Each row, then one of two labels for whether it has a hidden trait; a new part has new ones
(in the rows, 128 means zero)
[133 123 130 170 125 127 130 127 118 132 123 129 126 128 114 133 124 133
 132 128 131 133 130 124 129 130 117 127 134 128 104 129 139 134 119 136
 135 135 128 145 125 121 124 134 123 127 140 130 134 127 104 128 144 129
 134 127 124 133 134 123 149 131 117 131 114 127]
Selat
[128  90 102 179 146 129 112 101 124 146 106  96 183 162 154 149  82 145
 109 131 175  69 110  60 153 118 115 117  97 132  58 156 133 112 141 154
 168 157 125 213  99 101 110 157 119 116  65  97 148 109  99 141 189 192
  90 149  95 126  52 131 145 132 130 100 237  45]
Selat
[137  83 109 250 150 126  88 107 120 145 120 110 172 154 145 153  49 145
 117 131 158  54  94  68 152 104  94 132 117 136  14 149 144 119 128 160
 169 163 132 217 102 102 114 154  89 117  92  35 157 109 127 132 196 184
  94 143  93 135  87 115 158 141 119 109 180  52]
Selat
[121 144 123  85 122 132 143 118 128 133 114 117 146 134 128 130 148 123
 120 128 151 136 144 119 129 137 144 115 116 126 147 133 123 123 145 126
 137 124 121 128 123 124 118 136 148 127 109 126 127 130 111 131 126 115
 123 136 127 125 104 139 123 118 131 118 171 117]
Selat
[134  88 123 231 151 113  62 104 134 148 143 128 153 147 173 141  44 141
 135 127 111  89 101  88 145 131  93 146 116 151  51  89 135 126 139 136
 165 136 133 206 103 108 136 127 102 114 100  56 150 119 103 106 166 179
 107 157 110 142  99 113 102 160 128  79 100  84]
Dabul
[119 126 126 157 108 130 107 109 107 157 103 126 166 137 119 144 111 142
 132 131 151 150 148 124 133 132 128  96 134 141 106 103 112 134 160 143
 151 140 131  92 105 115 107 134 131 123 110 120 138 123  73 122 157 171
 119 141 120 140  82 132 164 128 130 132 163  67]
Selat
[129  91 115 230 137 119  90 112 124 151 111 116 170 161 157 154  67 150
 123 130 159 112 120  77 147 118 101 130  95 146  48 112 146 126 157 152
 181 145 122 187  92 100 116 146 111 114  83  42 152 126  85 122 186 180
  97 149 104 142  91 120 123 138 125  89 165  54]
Dabul
[111  40 106 243 127 155  82 141 117 142  52 116 193 167 124 175   1 175
 119 129 134 101  83  47 131  87 107 157  99 141  74 144 161 105 136 184
 170 139 109 156 105 105 106 171 130 133  71  95 153 117 103 115 216 205
  30 192  98 127  85 114 217 175 109 108 190  65]
Dabul
[124 123 131 115 126 128 119 120 128 142 113 133 148 145 143 135 108 140
 130 129 140 129 131 131 130 137 129 132 110 138 104 103 129 121 142 132
 144 129 127 117 124 127 122 117 135 125 118 115 132 131 100 118 148 160
 125 139 124 140 100 129 121 128 130 107 125 110]
Dabul
